Below is a small trained network, with its code and all its weights. Each question gives an input and a class and asks what happens when units are switched off, that is, made to give their printed mean instead of their output.

import numpy as np


def w(rows, s, z=0):
    codes = np.array(rows[::2]) - 128.0
    scale = np.full(codes.shape[1], s)
    scale[-1] = z or s
    return codes * scale


def norm(h):
    return h / np.sqrt((h * h).mean(-1, keepdims=True) + 1e-5)


def f(y):
    return np.maximum(y, 0)


def log_softmax(a):
    a = a - a.max(-1, keepdims=True)
    return a - np.log(np.exp(a).sum(-1, keepdims=True))


def net(x, mask):
    res = np.array(x, float).reshape(1, 4) / 4 @ E
    u = 0
    for l in range(2):
        y = f(norm(res) @ A[l][:, :-1].T + A[l][:, -1])
        res = res + np.where(mask[u : u + 8], y, B[l][:, -1]) @ B[l][:, :-1]
        u += 8
    return log_softmax(norm(res)[-1] @ U[:, :-1].T + U[:, -1])


A, B = {}, {}
E = w([
[65,118,235,96,144,151,161,162],'x0',
[182,137,151,133,113,161,125,254],'x1',
[108,188,153,105,104,193,79,65],'x2',
[129,143,60,39,95,196,139,171],'x3',
],0.0093)
A[0] = w([
[193,117,182,120,101,55,145,195,85],'0.n0',
[126,144,150,195,191,62,216,254,148],'0.n1',
[45,144,155,51,136,144,134,171,118],'0.n2',
[136,101,12,40,76,223,83,170,30],'0.n3',
[159,166,150,178,68,183,34,24,134],'0.n4',
[95,88,114,16,132,150,150,129,82],'0.n5',
[130,234,178,170,125,128,79,151,3],'0.n6',
[117,147,42,104,91,184,117,152,117],'0.n7',
],0.007,0.0039)
B[0] = w([
[151,43,164,164,201,107,91,202,188],'0.n0',
[166,113,75,151,158,136,114,163,254],'0.n1',
[111,116,151,114,138,201,113,152,207],'0.n2',
[157,119,44,191,2,118,219,55,228],'0.n3',
[182,201,149,202,134,82,124,59,227],'0.n4',
[167,160,105,145,136,210,82,155,192],'0.n5',
[134,66,67,150,121,195,161,94,147],'0.n6',
[151,133,67,92,35,193,115,126,199],'0.n7',
],0.0096,0.0064)
A[1] = w([
[51,139,206,67,33,200,77,101,5],'1.n0',
[66,44,131,106,95,46,211,62,42],'1.n1',
[210,81,98,195,177,72,177,197,19],'1.n2',
[114,224,113,138,163,65,59,110,146],'1.n3',
[64,128,112,2,106,168,96,220,131],'1.n4',
[160,179,127,187,137,229,133,154,183],'1.n5',
[125,55,167,163,169,67,241,84,150],'1.n6',
[118,46,63,125,158,50,133,144,199],'1.n7',
],0.0089,0.003)
B[1] = w([
[121,126,202,74,205,88,88,193,185],'1.n0',
[105,165,69,132,65,203,218,77,153],'1.n1',
[184,159,202,64,249,89,61,133,255],'1.n2',
[194,140,134,102,215,70,143,63,185],'1.n3',
[95,254,137,24,159,193,72,51,186],'1.n4',
[51,96,113,131,94,8,209,157,248],'1.n5',
[70,89,101,150,84,214,211,54,201],'1.n6',
[49,77,220,169,126,119,55,212,220],'1.n7',
],0.0081,0.0074)
U = w([
[70,177,157,62,137,199,91,171,58],'0',
[132,55,225,173,209,120,116,216,232],'1',
[166,154,54,162,44,184,199,54,249],'2',
[52,68,175,222,150,104,151,41,44],'3',
[39,170,176,125,76,81,60,114,2],'4',
[216,234,175,202,216,52,56,8,129],'5',
[184,96,92,160,82,63,108,197,23],'6',
],0.012,0.0057)

Each question gives the input, the list of numbers given to net, and the class t.
The units are the neurons (one row each of A and B). Each row of codes is followed by its name. A weight is (code - 128) times the scale printed after its matrix; where a second scale follows, it is the last column's (A, B and U).
mask holds one flag per neuron, layer by layer. A switched-off neuron (its flag False) gives its mean, the last column of its row in B, instead of its output. The means were averaged over made-up inputs and are rounded, as every weight is.
A unit's drop is (log p(t) with every unit on - log p(t) with that unit switched off) / (log p(t) with every unit on - log p(t) with every unit switched off).
The circuit of an input: a set's keep is (log p(t) with only the set's units on - log p(t) with every unit switched off) / (log p(t) with every unit on - log p(t) with every unit switched off). Starting from the 12 units with the biggest drops (on a tie, the unit counted first), units are removed one at a time, each time the one whose removal leaves the highest keep (on an exact tie, the one counted first), for as long as the keep stays at least 0.8.
units of the circuit, in order: the units of the circuit, biggest drop first
unit that matters most: the unit with the biggest drop
top k neurons: the k neurons with the biggest drops, biggest first
top k neurons in layer l: the k neurons of layer l with the biggest drops, biggest first
drop when u is switched off: that unit's drop, to one decimal
input [0,-7,0,-5], class 2: top 2 neurons => [1.n6 1.n1]
input [-4,-4,-3,-7], class 3: top 3 neurons => [1.n6 0.n5 1.n7]
input [8,-2,1,-2], class 0: units of the circuit, in order => [0.n4 1.n4 0.n3]
input [-7,-7,-4,1], class 3: units of the circuit, in order => [1.n7 0.n5]
input [-3,-3,-4,-8], class 3: units of the circuit, in order => [1.n6]
input [-5,1,2,-1], class 2: top 2 neurons => [1.n2 0.n0]
input [3,-6,1,-3], class 2: top 4 neurons in layer 1 => [1.n1 1.n6 1.n2 1.n7]
input [-5,-5,-3,-4], class 3: top 4 neurons in layer 1 => [1.n6 1.n7 1.n1 1.n4]
input [-5,-6,-7,0], class 3: top 3 neurons => [1.n7 1.n1 1.n6]
input [-8,6,6,-2], class 2: top 3 neurons => [1.n2 0.n7 0.n6]
input [5,0,2,-7], class 3: top 2 neurons in layer 1 => [1.n6 1.n2]
input [-3,-7,-6,2], class 3: top 3 neurons => [1.n7 0.n3 0.n7]
input [-1,4,-2,4], class 2: top 2 neurons => [0.n3 0.n7]
input [-1,6,8,-1], class 2: unit that matters most => 0.n6
input [-2,4,7,-1], class 2: top 2 neurons => [0.n6 1.n2]
input [2,-8,5,4], class 5: top 2 neurons => [0.n4 1.n0]
input [0,7,0,4], class 2: top 2 neurons => [0.n3 0.n7]
input [6,-2,-2,8], class 2: top 3 neurons => [0.n3 1.n2 1.n7]
input [-1,-5,-3,-5], class 3: top 3 neurons in layer 0 => [0.n3 0.n7 0.n4]
input [7,6,1,3], class 0: units of the circuit, in order => [1.n4]
input [5,-5,-5,5], class 0: drop when 1.n4 is switched off => 0.2
input [-1,-2,2,2], class 2: drop when 1.n0 is switched off => 0.0
input [-5,3,-6,1], class 1: drop when 1.n2 is switched off => 0.1
